((98, 106, 141, 142), (61, 139, 104, 84)) 104
((77, 72, 119, 135, 116), (72, 139, 122, 158, 73)) 158
((67, 137, 68, 68, 70, 67, 131), (86, 58, 86, 86, 118, 87, 124)) 87
((148, 56, 92, 85, 90, 122), (55, 141, 105, 117, 111, 82)) 111
((119, 58, 135, 61, 123, 131, 74), (130, 80, 80, 74, 80, 79, 130)) 79
((114, 98, 105, 49, 117), (123, 98, 105, 72, 117)) 72
---
137   72   82  146
122  146   81  136
128   62   66  132
-> 136

106   98   88  132   53   65   58
101   97   95  120   71   78   71
107   82   94   82  119  122  118
-> 71

 86   56  107  105   99
 97   56  105  112   88
 81  102  109  130   74
-> 88

156   72  141  145  117  142  139
139   53   60  140   63  136  134
104   55   46  115   52  107  101
-> 134

102  118  122   78   73  137
 86  108   55   75   97  114
 87   55  121  102  121  105
-> 114

 96   86  125  100  127   61  126
126  102   54  109  116   96   80
 93   82   90   96   91  124  147
-> 80

135  106  149   63  150   75
 57  124  144   69   58  101
110   93   92   90   98  106
-> 101

 97  104   96   82
109  124  141   81
 90  120   98   43
-> 81
---
117	103	149	86	87
117	103	150	86	87
117	103	149	86	87
⇒ 150, 150

117	78	96	50	78 ⇒ 96, 117

146	124	138	94	118
69	94	73	89	70
121	95	120	123	137
⇒ 73, 146

58	88	97	94	102	106	109 ⇒ 94, 109

86	100	115	63	93	67	86
61	146	84	91	69	103	139
114	83	67	91	100	131	144
⇒ 91, 146

108	105	74	46	112	118	115
117	97	86	43	111	141	97
104	117	89	73	123	129	107
⇒ 43, 141

99	101	100	114	97	158	101 ⇒ 114, 158

122	153	62	109	44 ⇒ 62, 153

120	151	52	122	80	92	146 ⇒ 122, 151
---
[[45, 45, 154, 44], [102, 96, 97, 99]] >> 99
[[106, 117, 96, 131, 58, 125, 113], [88, 116, 113, 106, 86, 114, 117], [85, 120, 116, 107, 85, 114, 118]] >> 117
[[131, 65, 139, 114, 134, 105], [63, 150, 44, 66, 55, 116]] >> 116
[[100, 125, 101, 133, 53, 129], [84, 127, 117, 113, 75, 120]] >> 120
[[125, 144, 104, 86], [106, 99, 86, 94], [112, 104, 100, 95]] >> 94
[[102, 143, 107, 70], [111, 122, 84, 70]] >> 70
[[99, 98, 104, 101], [157, 42, 157, 43]] >> 43
[[153, 46, 153, 47, 153], [99, 98, 103, 101, 101], [99, 98, 104, 101, 101]] >> 101
[[142, 91, 109, 92, 141, 76], [72, 87, 88, 68, 73, 61], [91, 125, 95, 104, 90, 132]] >> 61
[[58, 88, 114, 94, 82, 75, 151], [60, 86, 117, 97, 85, 73, 155]] >> 155
---
[[155  46  46  46 155  46 154]
 [ 99 101 100  99  99 103 101]
 [ 99 101 100  99  98 103 101]
 [ 46 153 154 154  45 154  46]
 [100 101  99  99  99 103 101]
 [ 48 151 151 151  48 151  49]
 [ 99 101 100  99  98 103 101]
 [ 48 151 151 151  48 151  49]
 [155  46  46  46 155  46 154]
 [ 99 101 100  99  98 103 101]
 [155  46  46  46 155  46 155]
 [ 99 101 100  99  98 104 101]]: 101

[[ 80  80 106  99  98 127]
 [ 78  78 106  98  98 129]
 [ 85  85 104  99  98 120]
 [ 90  90 103  99  99 113]
 [ 73  74 107  98  97 136]
 [ 60  61 111  97  96 153]]: 153

[[119  98 110 130  88 147 123 105  80 125  94 103  94  82 138  95]
 [ 98 105  90 126 117  87  98  94  82 103 107  94 116  91  88 105]
 [114  81 105  84  77  91  93 120  92  96  94  90  96 105 107  80]
 [ 97 124 103  97  97  90 102  86  89 101 101 127  75  93  66 103]
 [ 79 113  90  89 120 105  88  90  98 141  93 104 118 102 127 112]
 [ 82  83  94 110  90 105 117 114  83 104  93 121 111 121 139  97]
 [109  95  98 103 144  80 104 127  84 136 120 101 110  84  81  99]
 [ 97  87  92  94 114 101  98  60  88 109 107  89 115  79  98 149]]: 149

[[ 67 126 124 140 110  94 116  88  85  96]
 [134  83  75  80  83  81 107 120 126 110]
 [122  91  85  52 119  88  66  75  80 132]
 [129  65  65  98  72  69 112 126 115  86]
 [124 118  92  80 109 134 102 117 126  94]
 [ 70 125 126 126 112 104 109  75  77 109]
 [113  79  84 112  91 109 102 152 119  59]
 [ 60 129 135 135  93  99 130  64  71 120]
 [ 84  92 103  82 134  92  70  75  80 112]
 [123 113  85  58 104 128  91  99 117 113]
 [119  84  84  74  89  82  93  94 105 125]]: 125

[[ 93 109 113  71  79 141  61 138  56 107 138  84  77 108  92 111]
 [122 143 109 119 127 135  78  99  62  97  99  75 123  77 120 135]
 [115 114  96 128  72  61 106  63  98  65 115  68  77  93  88  66]
 [134  98  60 133 122 126 104  80 115 136 104 110  87  65 130 127]
 [ 59  65 109 138 138  63 139  70  81 127 105  78  87  80 123 108]
 [ 71 143 135  81 144  93  60  88 114  60 100  76  74  95 138  62]
 [115  87  76 105 107 110  58 123  61 135 125 136 101 107 131  60]
 [ 75 142  62  79 104  84 116  71 121  89 106  62 111  60 131 126]
 [ 84  86 131 119  94  93  97  58 120  85 129 136 120  96 121  86]
 [106 122  80 110 107 118  71 123  89  60  79 115 109 144 100  82]]: 82

[[106  85 126 120 112 114 125 122 112 122 101]
 [130 116 119 112  69  87 141 104 142  90  55]
 [ 96 134  94  64  68  92 114  88  82  77 115]
 [ 97  83 125 123 119 117 124 110 114 107  94]
 [131 100 126 117  69  92 137 105 125  93  78]
 [ 72 100 100 113 136 119 105  81 129  66  65]]: 65

[[109 109 102  65  83 122 112 110 113  91  86]
 [127  83  80  74  71 100 115 106 108  90  93]
 [ 74 132 130  99 117 125  98 105 107 102  88]
 [ 70 131 132 112 125 121  91 106  98 101  99]
 [ 75 114 128 144 118 100 101 116  98  87 109]
 [ 97 114 104  88 116 117  75 100  76 101 116]
 [ 86 131 127  89 106 135 102 121 102  84  94]
 [ 85 104 116 122  98  94 119 107 121  96  86]
 [117  89  95 106  80 100 117 125 101  71 107]
 [111  95  98  93  79 104 121 116 113  83  92]
 [ 98  95  89  83 104  89  95  69 109 132  85]
 [103 101 102 113 110 105  83 113  73  84 127]]: 127
---
[[ 75 119 118 112 102 104 144]
 [109 110 114 101  97  95  84]] => 114

[[105  75 101  90 111]
 [116  72  43 115 115]] => 43

[[ 72  73  99 106  77]
 [ 48  42 115  58  46]] => 115

[[ 71 134  81  54  90]
 [ 66  54 107 134  70]] => 107

[[ 74  57 128 126]
 [ 70 147 130  71]] => 130

[[113  97  56 122 143  73]
 [ 61  61  43  91  54  75]] => 43
---
102	99	153	92	114	102	104
129	87	153	104	91	79	121
value 102

114	121	59	99	120	118
121	104	94	123	60	77
69	102	139	89	71	100
value 114

125	119	132	121
140	91	148	107
value 125

130	144	149	110	57	113 value 130

64	155	123	59
112	82	92	114
108	87	95	109
value 64

150	113	157	63 value 150

97	56	107	98 value 97

94	133	140	139	120	94
108	97	46	61	113	149
value 94
---
94	135	101	50	152
94	151	124	52	133
116	123	128	114	74
-> 152, 151

125	117	61	142	113	73 -> 142, 125

143	83	67	129	52 -> 143, 129

97	94	119	110	116	147	74 -> 147, 119

85	128	111	139
119	81	141	106
-> 141, 139

158	100	102	70
100	113	102	103
88	91	55	101
-> 158, 113

154	153	151	88	116	152 -> 154, 153

144	74	56	50	112	90	81 -> 144, 112

116	149	106	98	108	106	88
79	82	73	79	112	106	112
93	100	124	87	82	103	89
-> 149, 124
---
100	68	88	123
93	147	117	87
68	136	112	124
yields 88

108	66	108	90	125
111	107	98	100	151
144	94	142	107	133
yields 108

122	150	92	109
96	121	128	79
155	97	128	127
yields 92

143	72	129	138
60	53	109	62
114	45	89	94
yields 129

95	105	121	103	79	131	109
53	119	121	77	105	98	94
119	45	117	71	90	98	75
yields 121

108	112	141	66
53	62	86	100
152	92	121	86
yields 141

106	138	137	90
104	72	119	52
103	112	96	94
yields 137

90	72	94	55	102	103	89
125	106	74	127	52	70	114
115	122	118	97	88	124	94
yields 94

77	138	94	65
78	139	74	92
100	142	81	88
yields 94

80	148	104	119	139
109	143	113	125	120
103	134	110	123	125
yields 104
---
139	146	88	67	133	114	111 → 111
87	121	107	131	66	95	46 → 46
152	119	95	93	121	71	127 → 127
65	48	54	71 → 71
145	118	112	106	50	48 → 48
147	114	103	64	99	83	143 → 143
62	67	70	152	157 → 157
125	87	65	101	109	147 → 147
---
[[119  72  58  79 121  72]
 [100 116  93 102 111 105]]	72

[139 103 144  76  72]	103

[[147 152  48  64 124]
 [109 105  90 121  67]
 [135  77  75  75 128]]	152

[ 82 117 119 148]	117

[113  97 125  71 149]	97

[[102  86 108  70 102 107]
 [114  61  76  87 123  55]]	86

[ 98 146 104 100  92]	146
